Below is a small trained network, with its code and all its weights. Each question gives an input and a class and asks what happens when units are switched off, that is, made to give their printed mean instead of their output.

import numpy as np


def w(rows, s, z=0):
    codes = np.array(rows[::2]) - 128.0
    scale = np.full(codes.shape[1], s)
    scale[-1] = z or s
    return codes * scale


def norm(h):
    return h / np.sqrt((h * h).mean(-1, keepdims=True) + 1e-5)


def f(y):
    return np.maximum(y, 0)


def log_softmax(a):
    a = a - a.max(-1, keepdims=True)
    return a - np.log(np.exp(a).sum(-1, keepdims=True))


def net(x, mask):
    res = np.array(x, float).reshape(1, 6) / 4 @ E
    u = 0
    for l in range(3):
        y = f(norm(res) @ A[l][:, :-1].T + A[l][:, -1])
        res = res + np.where(mask[u : u + 11], y, B[l][:, -1]) @ B[l][:, :-1]
        u += 11
    return log_softmax(norm(res)[-1] @ U[:, :-1].T + U[:, -1])


A, B = {}, {}
E = w([
[129,128,130,127,128,127,130],'x0',
[128,126,130,129,126,130,128],'x1',
[180,4,40,85,155,115,130],'x2',
[125,129,122,129,128,128,128],'x3',
[222,104,127,215,106,119,140],'x4',
[157,181,121,103,128,35,251],'x5',
],0.023)
A[0] = w([
[126,99,111,40,151,88,129,2],'L0N0',
[171,67,48,58,149,93,154,56],'L0N1',
[106,106,127,83,136,184,12,125],'L0N2',
[146,101,147,241,109,157,52,39],'L0N3',
[128,11,65,111,122,158,50,120],'L0N4',
[85,175,179,217,116,198,40,164],'L0N5',
[94,130,175,167,134,228,2,143],'L0N6',
[112,181,170,123,84,124,190,173],'L0N7',
[123,72,95,133,140,181,60,83],'L0N8',
[88,165,184,145,122,104,75,45],'L0N9',
[154,152,160,237,108,116,144,29],'L0N10',
],0.014,0.0096)
B[0] = w([
[88,158,118,102,163,131,189,148],'L0N0',
[85,75,94,126,21,160,206,194],'L0N1',
[75,145,119,150,209,152,176,216],'L0N2',
[217,83,129,130,66,154,78,181],'L0N3',
[144,194,166,142,201,190,58,222],'L0N4',
[130,93,84,108,45,65,185,249],'L0N5',
[105,98,65,101,77,127,249,250],'L0N6',
[111,106,153,127,137,83,29,219],'L0N7',
[146,210,174,121,167,146,68,185],'L0N8',
[122,66,114,86,127,98,134,161],'L0N9',
[110,116,99,226,116,117,139,170],'L0N10',
],0.015,0.014)
A[1] = w([
[133,137,199,154,165,40,73,130],'L1N0',
[60,215,228,61,112,88,54,12],'L1N1',
[124,47,84,97,110,96,206,99],'L1N2',
[211,161,191,181,167,175,94,30],'L1N3',
[34,153,129,62,153,153,110,79],'L1N4',
[185,110,118,234,52,92,168,123],'L1N5',
[97,205,219,176,132,63,75,153],'L1N6',
[20,140,141,8,133,105,169,115],'L1N7',
[121,170,160,205,128,84,111,5],'L1N8',
[133,194,167,201,83,119,127,51],'L1N9',
[169,186,176,161,156,177,154,168],'L1N10',
],0.016,0.011)
B[1] = w([
[143,168,173,92,163,85,76,186],'L1N0',
[253,10,75,51,81,164,99,178],'L1N1',
[100,164,122,123,66,127,178,240],'L1N2',
[103,41,63,136,79,106,67,145],'L1N3',
[115,211,157,176,166,135,172,188],'L1N4',
[144,202,204,164,173,184,125,254],'L1N5',
[150,135,119,135,190,136,67,208],'L1N6',
[61,72,51,88,104,99,70,250],'L1N7',
[46,164,162,113,185,105,141,152],'L1N8',
[92,166,180,114,108,64,128,157],'L1N9',
[163,113,98,114,132,126,59,165],'L1N10',
],0.018,0.015)
A[2] = w([
[161,132,165,168,79,137,179,52],'L2N0',
[185,144,152,166,45,134,171,57],'L2N1',
[103,69,38,165,113,131,130,127],'L2N2',
[108,167,152,104,250,175,115,55],'L2N3',
[126,224,206,142,141,99,133,88],'L2N4',
[120,163,216,161,214,113,113,24],'L2N5',
[213,73,107,218,106,163,49,78],'L2N6',
[113,85,137,114,133,109,140,1],'L2N7',
[114,161,167,118,186,23,28,114],'L2N8',
[148,79,116,50,148,65,80,36],'L2N9',
[199,113,163,148,105,133,225,50],'L2N10',
],0.018,0.016)
B[2] = w([
[208,137,188,205,92,176,119,176],'L2N0',
[181,189,201,203,131,201,167,197],'L2N1',
[154,134,162,132,161,77,120,222],'L2N2',
[160,195,249,146,207,224,168,202],'L2N3',
[137,180,169,185,147,122,169,205],'L2N4',
[77,210,222,194,185,28,130,179],'L2N5',
[97,54,59,51,71,61,76,184],'L2N6',
[117,103,142,181,130,85,160,128],'L2N7',
[166,51,53,134,188,99,28,252],'L2N8',
[194,35,75,128,25,204,104,180],'L2N9',
[194,161,181,216,51,250,102,183],'L2N10',
],0.019,0.011)
U = w([
[8,117,45,30,35,52,214,178],'0',
[213,39,54,45,101,106,25,180],'1',
[204,222,219,230,27,196,200,104],'2',
[222,221,222,204,236,13,41,5],'3',
[113,210,168,44,253,242,130,100],'4',
],0.023,0.011)

Each question gives the input, the list of numbers given to net, and the class t.
The units are the neurons (one row each of A and B). Each row of codes is followed by its name. A weight is (code - 128) times the scale printed after its matrix; where a second scale follows, it is the last column's (A, B and U).
mask holds one flag per neuron, layer by layer. A switched-off neuron (its flag False) gives its mean, the last column of its row in B, instead of its output. The means were averaged over made-up inputs and are rounded, as every weight is.
A unit's drop is (log p(t) with every unit on - log p(t) with that unit switched off) / (log p(t) with every unit on - log p(t) with every unit switched off).
most important unit: the unit with the biggest drop
top k neurons: the k neurons with the biggest drops, biggest first
drop when u is switched off: that unit's drop, to one decimal
input [1,4,8,-6,6,2], class 2: most important unit : L0N1
input [1,-4,7,0,-2,0], class 4: top 3 neurons : L0N4; L0N5; L0N6
input [-5,2,1,-2,-6,2], class 0: top 2 neurons : L0N4; L0N8
input [-1,-8,-1,5,1,-8], class 2: top 2 neurons : L0N6; L0N3
input [-4,3,0,1,5,6], class 3: top 2 neurons : L0N6; L0N5
input [-6,-4,1,4,-5,7], class 0: top 2 neurons : L0N4; L0N8
input [4,-5,2,-7,5,0], class 1: top 3 neurons : L0N5; L0N6; L1N3
input [0,-1,0,-5,-6,0], class 0: top 3 neurons : L1N7; L0N4; L1N5
input [8,-2,1,-3,0,0], class 4: top 4 neurons : L0N4; L0N5; L0N1; L0N6
input [8,-5,3,-3,6,0], class 1: top 4 neurons : L0N6; L0N5; L2N6; L0N4
input [5,-3,6,-1,8,1], class 2: top 4 neurons : L0N1; L1N7; L0N7; L0N8
input [3,-3,3,-5,-3,0], class 4: drop when L0N6 is switched off : 0.4
input [-3,-5,6,4,-4,0], class 4: drop when L0N6 is switched off : 0.4
input [-8,3,7,8,6,2], class 2: most important unit : L0N1
input [6,5,0,7,-3,2], class 1: drop when L0N6 is switched off : 1.0
input [7,-4,-7,-7,-4,-7], class 0: drop when L2N7 is switched off : 0.0
